Each row has a class, written after it.
[ 286  210 -195  267  216 -126 -121  179  105  336   54 -441  213  306
 -142   37  -89 -189  -98   78 -209   63  -60   61 -339 -257  438  266
 -277 -361 -347   87    2] : netad
[-343  140  277   54   79 -156   66  -31  218   35 -186    6  -48  182
 -243   57  322  -77   -1 -160 -217  241 -152 -243 -228 -212  228   31
  144   36    8   -2  320] : Rokop
[ 121    8   95  260  272 -196  -72 -173  283  177  153 -107   33  232
   84  -52    8 -182 -457  185 -391  148  -21 -257 -361  -45  320  154
  109 -266 -369  -92  256] : Rokop
[ 102 -205 -300  152  368  277 -138  187 -147  133  116 -191  227   60
  168   56 -199  173  -42  111  -18  115   61  287  -94  105  570  364
  -23 -496 -542  -80 -101] : Bav
[-211 -156 -101 -208 -138  207  238  -59 -155  -69 -123  383  -66  236
  116   26  -61  -33 -109   71  502 -175  -75   77  396  194 -330 -254
 -356  128   88 -207  -92] : Bav
[-210   28 -244  -54 -281  156   -6   67   50   46 -119   50  -76 -181
 -241  109   45   78  306 -335  387   85  -62  132  239  -86 -111    2
 -339  102  148   82 -279] : Bav
[  11   22 -272  466   73  -25 -288   29  472  305  174 -266  -20  -84
 -273  117  -70  -17  -12 -142 -361  310    7 -170 -382 -232  509  377
   57 -274 -366  209   96] : Bav
[-337  -74   -7 -179 -232  289  154  108 -134 -200 -110   78   40 -104
   62   43  128  254  208 -159  165  124 -153  126  238  -63   65  -30
  190  116   37   32  -82] : netad
[   8  100  -14   89 -185 -120 -124    2  219   97   53   15 -102  -35
 -151   33  -92  -81  -54  -43  -41  -32   66  -59    3  -76  -90  -75
  -75  116  164   60  -61] : sorav
[ 255  222   62  -58   61  -16  -37  150 -167  -78  -81 -392  111  -20
  -34    3   33  -48  102   29 -168  -85   82  114  -69 -105  -46  -68
   59   35   88  175  100] : tesir
[  79 -157  151   70  -91  -20 -131 -315  192  -40  179  170   46  -62
  134  -84   12   13 -415   -5 -234  190   28 -175  -56   68  -40  -36
  302   66 -136 -142   75] : Refo
[  36  -83  233   94  -42  -25  -84 -193  125  -17  209  106   72  230
  106 -135   -6   13 -406  113 -212  231  -38 -276 -226 -178  219  -44
  349   20 -201 -251   43] : Kilad
[  30  -27  -74  -79  -69  -45 -126   80   31   -3   34   22   19 -107
 -165   94 -203   -5   -1 -117   73 -162  120  156  112  119 -148  -53
   37    1  115  129  -88] : Kilad
[-236  171  -71  183  -33 -181   34  -10  363  158  -78 -130  -93 -109
 -262  126  214  -71   15 -262  -92  218 -186 -234 -153 -291  136  138
 -123   83  -30  150  107] : Rokop
[-276   98  111 -124  486  -35  374  129 -147  -59 -310  -88  166  300
    8   67  271 -124 -113 -104   86 -114 -304   64   12   13  157   26
  -76  -58 -276 -103  354] : Kilad
[-202  197    0  -73 -125   24  159  108  -30   37 -176  -38   -6  259
 -149  -28  202  -91  145  -66  157   61 -147  -25  -12 -282   84 -108
 -220   41   99   10  -25] : Kilad
[-324  -51  -52   63  181  133  117   97   68   28 -122  -40   19  140
   -5  -13  186   78   23  -37   22  238 -149  -36  -81 -144  430  129
  -22 -143 -294  -42  129] : Refo
[-497   10 -138 -412   14  293  338  320 -351 -237 -402  -17   -4 -141
   60  113  204  181  406 -177  398 -161 -157  443  456   89 -106 -102
 -103   46  136  150  -74] : tovu
[ -69   55   42 -107  170   93  134  104 -228  -81 -103   -2  132  202
  114  -47   93    1  -16   41   64  -18  -85   70   20   -1  128  -57
   43  -27 -175 -110  100] : sas
[-392 -129  235 -255  143   27  188  -38  -67 -227 -197  279   69  131
  107   29  198   84 -156  -54   30  -40 -213    8  191  171  -24 -148
  322   99  -51 -176  229] : tovu
[-499   50  222   35  182 -132  137  -70  228   50 -104  130   22  343
  -75   83  344  -66 -198 -124 -147  275 -290 -200 -121 -180  381  155
  200  -53 -251 -225  355] : Bav
[-225   77  -86  162 -279   50  -33 -112  438   90  -87  -82 -312 -363
 -336  100   74  -64  130 -309  -65  201   65 -233  -38 -177  -52   -6
   14  193  272  278   89] : sas
[ -36  213  144  230 -211 -192 -117 -157  381  154   26 -117 -109   32
 -298   19  228  -89    6 -112 -259  351  -63 -409 -371 -353  133   26
   -4  166  103   71  166] : tovu
[-323   10  -78 -101  277  -35  204    7   66    4 -278   11   50  220
 -101   30  204 -166 -294 -154   68  -18 -241 -138   68  -51   97  -32
 -106  -22 -110  -50  220] : Refo
[ 451  118   74  158  417 -172 -214   51  -48  223  166 -261  266  467
   85  -96 -208 -174 -369  302 -234  -18  152   26 -389   40  422  167
  -51 -407 -403 -166  108] : Rokop
[  50 -109  233 -192  128   24   12  -17 -207 -257   30  123   99  -45
  286  -29  -87  130 -148  100  -63 -121  116  115  155  303  -37 -143
  440   46   43  -87  160] : sorav
[ -22 -177  -91 -211 -154  152  124  -54 -168 -118    0  281    0 -139
  256   12 -135  121 -131   19  333 -173   37  184  428  229 -349 -139
 -130  181   97  -92 -166] : sorav
[ 552   23  -63   76  -80   39 -282   41 -102   46  305 -330  142 -142
  164  -68 -330   12 -184  211 -289  -20  281  153 -148  -33   55   57
  219  -83  -46  152 -128] : sorav
[ 550  111 -111  224  213 -167 -284  -75   56  233  177 -280  134   89
  -22  -76 -175 -190 -235  139 -212  -51  229   -2 -276  146   78  134
 -185 -258 -204   -3  -26] : Refo
[ 150   23  215  -14  448   87   31   43 -268  -82  -65 -227  333  281
  236 -116  163   13 -291  145 -285   64  -22  109 -223   57  349   75
  290 -190 -395 -184  251] : Refo
[-271  -73   61 -116   32   63  113  -19   87 -176 -163   37 -127 -252
  -35   53   88   18   11 -152   -8  -42  -14  -24  187  130 -115  -91
  208   94  135  134  182] : sas
[-724 -137 -321  -10   92  130  109  209  196   92 -266  285   18 -240
 -282  238  154  251  103 -465  247  100 -354  110  265  -16  293  255
  -97  -95 -150  114 -102] : Bav
[-482 -216 -186 -397 -312  493  210  230 -390 -370 -247  243  -65 -341
  193   55  114  485  490 -178  457   10   -1  389  587   72 -151 -176
   45  176  279  149 -191] : Refo
[-551    1   15 -430 -326  269  261  153 -268 -357 -418  188  -96 -144
  -61   34  413  338  598 -295  481  119 -166  107  464  -34 -137 -265
  -53  294  426  101  -14] : Refo
[-264   28  117  -69   67   92  199   -5    7  -76 -170   70   46  152
  -96   35  195    8  -47 -167   49   72 -219  -51   89 -143   55  -48
   55  118 -173 -135  130] : tesir
[-142  -46   87 -128  304  -85  194 -189   72 -111 -166  167   81   91
   23   36   35 -255 -538 -161  -18 -202 -117 -129  175  270 -246 -166
   76  119 -106  -85  374] : Refo
[  -9   16 -179  -26   16   38  -93  208  -35   68  -62 -130   45  -53
 -142  136  -75   33  104  -26   41  -95  106  224   57   69   22   81
 -118 -101   10  151  -32] : sas
[-401  -23  203  -74  -76 -121  146 -210  248 -137 -165  293  -77   20
  -95   16  332  -83 -166 -236    4  156 -241 -306   81  -40  -92 -197
  161  281   95 -105  261] : sorav
[-535  -53 -190  -76 -451  142  133   19  217  -10 -179  227 -178 -194
 -324  180  261  179  270 -391  363  184 -263  -35  249 -229 -157  -48
 -200  273  171   54 -243] : tesir
[-217  -54  219 -233   94   75  210 -137 -168 -203 -192  290   31  139
  252  -74  198   25 -105  -20  209    0  -96  -31  207  196 -110 -213
   51  135   54 -269  153] : Rokop
[-156   53  132  -34   40  -33   52  -92   79  -48 -143   11  -46   11
  -24  -61  233  -38  -65 -100   14  156  -40 -142   -5  -58   65  -61
   -9  100   51  -91  118] : sorav
[  68  164  108  217  226 -222  -79   12  268  124   22 -283   60  111
 -175   63  139 -136 -191   18 -385   81  -22  -79 -324 -178  286  141
  117 -132 -184   67  321] : tesir
[ 343  259   12  217   33 -276 -310   84  216  224  135 -398   44  147
 -285   32 -111 -123  -62   73 -283    9  165  -53 -385 -161  179   92
  -19 -126  -35  131   24] : tovu
[ 261  205  106  264  322 -285 -191 -116  220  292  123 -150  120  429
 -137  -45  -51 -285 -473  134 -289   25   46 -228 -429  -40  283  130
 -156 -214 -300 -226  193] : tovu
[ 301   32  624  106  175 -191  -74 -434   85  -32  200  114   -9  440
  297 -319  -74 -250 -687  387 -368  149  178 -388 -351   64  112 -258
  375  -38  -70 -447  264] : netad
[  60  114  -36   33   93 -129 -144  111   77   15  -60 -170   14  -18
 -252  102  -26   14   98  -96  -65  -85  140   15  -99   63   43   31
    0  -53   83  174  127] : tovu
[-246 -143 -181 -281   35  266  121  236 -285 -203 -115   35  147 -192
  171  134  -80  248  124 -115  249 -154  -85  391  406  190   -1    4
   62  -71  -35   32 -204] : tovu
[-129 -133  -13   37 -233   30  -81 -145  206  -36   63  212  -57 -221
 -122   67   46  132   10 -200   21  181  -58 -146   80    0  -57  -18
  126  155   14    0  -11] : sas
[-448  -63  -87 -179 -177  169  167   62  -97 -148 -160  188   13  -55
   48   68  279  256  180 -181  273  163 -191   99  292  -40   55   -6
  -36   81   -9  -79  -82] : netad
[ 142   45 -200   40  -48  144 -108  248 -177   85   26 -252  122   84
  -53    4  -71  115  242   42   13   95   59  180 -129 -209  276  114
  -90 -159  -49  133 -184] : Refo
[  42   -9 -268   45  245  112  -19  230  -56  111  -23 -255  116  -56
  -16   88 -155   22  -24  -43  102 -110  -31  268   46  -11  207  192
  -72 -147 -196   83  -96] : Bav
[-483    5  197 -195 -170    2  239  -76   23 -116 -163  357  -63  269
  -46   52  283   16  -32 -119  146   72 -244 -121  179  -87  -87 -147
   43  198   80 -183  150] : Rokop
[-280   65 -104    6 -445   50   62   19  162   63  -32   43 -196   -7
 -226   73   92   43  239 -118  122  205 -128 -166   59 -308   12  -26
 -139  126  254  122 -147] : netad
[-446  105  -69 -136 -609   49   21    0  237  -32 -145  247 -256 -141
 -379   96   87   65  295 -310  291  107  -38 -130  271 -213 -276 -225
 -136  359  453  159 -218] : tovu
[ 333  255  288   22  -11 -254  -67 -174   65   15   -6 -168   22  249
  -76 -121  102 -272 -134  122 -147   36   88 -274 -261   -2 -128 -192
  -45  101  122  -14  233] : Rokop
[-237  -51  165  -47 -250   45   12 -119  169 -123   68  160  -95 -162
  -37  -20   42   62  -25 -158  -77  167  -79 -200   26  -96  -39  -77
  387  226  105   31   37] : Kilad
[ -32  129  308   39 -302  -78 -139 -139  147  -82  138   10  -51  131
  -44  -64  134   -6 -100   52 -253  251   40 -226 -154 -225   42 -131
  315  169  126  -56  152] : Bav
[  67  204  433 -133 -296 -172  111 -330   50 -164  -58  178  -96  124
   -5 -173  194 -204 -197   -1   66   51   31 -405  -26  -47 -423 -434
   28  464  434 -119  174] : Kilad
[-215 -302   71  -15 -165  188  -33 -202  131 -108  182  258  -53 -113
  246    9  -97  164 -198  -42 -112  225  -33  -58  104   64  123   32
  406 -104 -130 -158 -107] : Rokop
[ 231  -64  -18   80  189 -128  -70  -65  122  100  109   35   64   68
   -3   14 -287 -174 -425   85  -25 -231  117   41    7  175  -97  -33
  -54  -82 -125  -52   39] : sas
[ -53  -95   31 -153 -175   60   30 -111  -90 -164   35  220    9  -82
  117  -13   64  121 -135   -5  115  -25  -10   31  226  117 -296 -143
    9  149   -6 -120  -84] : tesir
[ 339  132 -102  171 -268  -57 -261  -33  287   81  121 -363  -71 -499
 -274  124 -177  -16   25 -184 -278   15  235  -31 -145 -115 -179   22
  265  197  289  430  -40] : tesir
[-274 -208 -301 -264 -237  357  132  202 -284  -81 -108  254    4  -16
  -11  122 -137  270  322  -69  531  -84  -48  299  406  140 -116  -58
 -252  -18   18    3 -391] : tovu
[ 129  -50   42  -23  202  172   58  -38 -208  -68   31  -26   87   89
  359 -105  -58   10 -218  215  -10  -45   85  121   73  116   72   -8
  -30 -103 -138 -142  133] : Bav
[-899 -135  140 -272 -129  210  428   77 -120 -275 -163  279  -74  -32
  157  124  485  255  203 -155   93  305 -465   81  314 -223  243   56
  285   27  -65 -107   75] : Bav
[ -85  -70  196  -80    9   95   13 -125 -175 -153   33  166  104  143
  224  -67  188  187 -115   60  -27  181  -13  -50   -9   47   84  -16
  116    8 -154 -310   35] : tovu
[  85 -108  131 -187  -43  102  -38  -41 -182 -105   51  140  155  156
  179  -18 -189   83 -257  103   73  -82   66  112  161  242  -67 -122
  249   19  -24 -197  -65] : netad
